Look-ups in named tables: a row name and a column name give one cell, copied from the table.

Dal:
	Siritik	Gir	Duzas	Vip	Mub	Sabem	Bog
Ninilov	3.67	4.33	7.62	2.92	6.93	6.96	5.61
Duzu	5.58	5.05	2.60	8.22	4.89	4.76	3.93
Gub	1.89	5.99	7.56	6.53	3.30	4.91	5.18
Levosa	9.58	6.15	2.26	7.47	6.25	5.07	5.59
Lup	4.10	6.47	9.28	3.83	5.17	6.04	7.06
Bav	4.06	7.25	9.34	4.90	4.11	5.39	7.22
Pok	5.38	4.37	2.37	7.65	5.54	5.16	3.60
Lazi	4.82	2.53	2.91	4.82	7.89	6.78	3.29
Gelifi	9.67	6.17	4.94	4.48	7.62	6.28	7.01
Nomadod	8.14	5.77	6.84	2.83	7.96	6.95	7.30
Nik	1.57	3.58	5.74	5.34	5.42	6.03	3.64
Lom	8.60	6.53	4.65	6.02	6.18	5.47	6.50
Kufus	8.35	8.12	7.45	5.34	5.23	5.30	8.16

Duzas of Duzu: 2.60
Siritik of Lazi: 4.82
Sabem of Kufus: 5.30
Vip of Kufus: 5.34
Mub of Pok: 5.54
Vip of Lom: 6.02
Mub of Lazi: 7.89
Siritik of Duzu: 5.58
Gir of Ninilov: 4.33
Vip of Lazi: 4.82
Gir of Nomadod: 5.77
Row with the largest Bog: Kufus

Rudupu =
         Gezotum  Guvapip  Dinabil  Tobivop  Gev  Luf  Vogad  Nisisa  Bav
Tobi         140       70      125      109  123  111    121     104   71
Zul          127      117      129      133  113  126    106     114   88
Gep          144      138       94       86  108  115    101     116  112
Lanuli        90       93      133      129  121  133    104     111  114
Dusib         78      100       83      119  115   51    108      88  135
Lonod        110      103       97       94   85  129    112      91   94
Niz           96       80       30      120  119  143    106     106  151
Sogi          96      106       67      106   96   55    102      96  153
Tokodos       28       92      144       99  117   96    114     125   94
Sokepu        73      111       64       82  132  109    109     119   89
Tenu          47      119      132      109   98  130    109     120  108
Fupemot      243      110       84      118   97  113    102     107  141

What is the Tobivop of Dusib in Rudupu? 119
What is the Luf of Tobi in Rudupu? 111
What is the Vogad of Lanuli in Rudupu? 104
What is the Bav of Lanuli in Rudupu? 114
What is the Gezotum of Dusib in Rudupu? 78
What is the Bav of Fupemot in Rudupu? 141
What is the Gev of Sogi in Rudupu? 96
What is the Nisisa of Sogi in Rudupu? 96
What is the Guvapip of Tokodos in Rudupu? 92
What is the Luf of Gep in Rudupu? 115
What is the Vogad of Tenu in Rudupu? 109
What is the Gezotum of Tokodos in Rudupu? 28
What is the Dinabil of Sogi in Rudupu? 67
What is the Luf of Tenu in Rudupu? 130
What is the Guvapip of Dusib in Rudupu? 100

Disob =
	Bev	Tososuk	Seda
Kagot	194	36	125
Sovir	173	133	131
Mup	88	165	48
Vukolo	163	84	168
Pafivo	127	115	18
Resokiv	183	97	156
Lut	130	30	122
Pemak	173	116	118
Velis	126	71	136
Luzulo	138	126	41
Tad	106	114	85
Tepaged	203	91	156

Pemak, Bev -> 173
Pafivo, Bev -> 127
Tad, Bev -> 106
Tepaged, Seda -> 156
Tad, Tososuk -> 114
Vukolo, Seda -> 168
Resokiv, Tososuk -> 97
Kagot, Tososuk -> 36
Which row has the largest Seda? Vukolo

Table Norude
|  | Vub | Vuti | Gek | Vimog | Noreg | Geni |
|---|---|---|---|---|---|---|
| Rek | -2387 | -3196 | -1752 | -7503 | 6200 | 5967 |
| Sozame | -6754 | 5233 | 9069 | 3388 | 6653 | 3047 |
| Gepunur | -5414 | 2572 | 5671 | 3196 | 4562 | -4052 |
| Tise | -964 | -6829 | -2558 | 724 | 6052 | 1816 |
| Gafutu | 307 | 5193 | 3215 | 1642 | -5151 | -3869 |
| Gik | 4821 | 3180 | -5668 | 433 | -642 | -162 |
| Dito | -5552 | -5084 | -6689 | -4918 | 2411 | 4333 |
| Memu | 1546 | 260 | 4121 | -2369 | -4161 | -7639 |
| Dip | -4804 | 1977 | 4607 | 4277 | 6826 | 826 |
| Tozatu | -1201 | 6471 | 7084 | -8943 | -564 | -8408 |
| Kala | -1895 | 3075 | -683 | -112 | -5713 | -6518 |
| Vaz | -7025 | 856 | -1078 | 7063 | 5405 | -8003 |
| Zinod | -3266 | -4166 | 6810 | -1435 | -8019 | 1524 |

What is the Vuti of Vaz in Norude?
856
What is the Noreg of Vaz in Norude?
5405
What is the Vub of Rek in Norude?
-2387
What is the Geni of Zinod in Norude?
1524
What is the Vimog of Rek in Norude?
-7503
What is the Gek of Gepunur in Norude?
5671

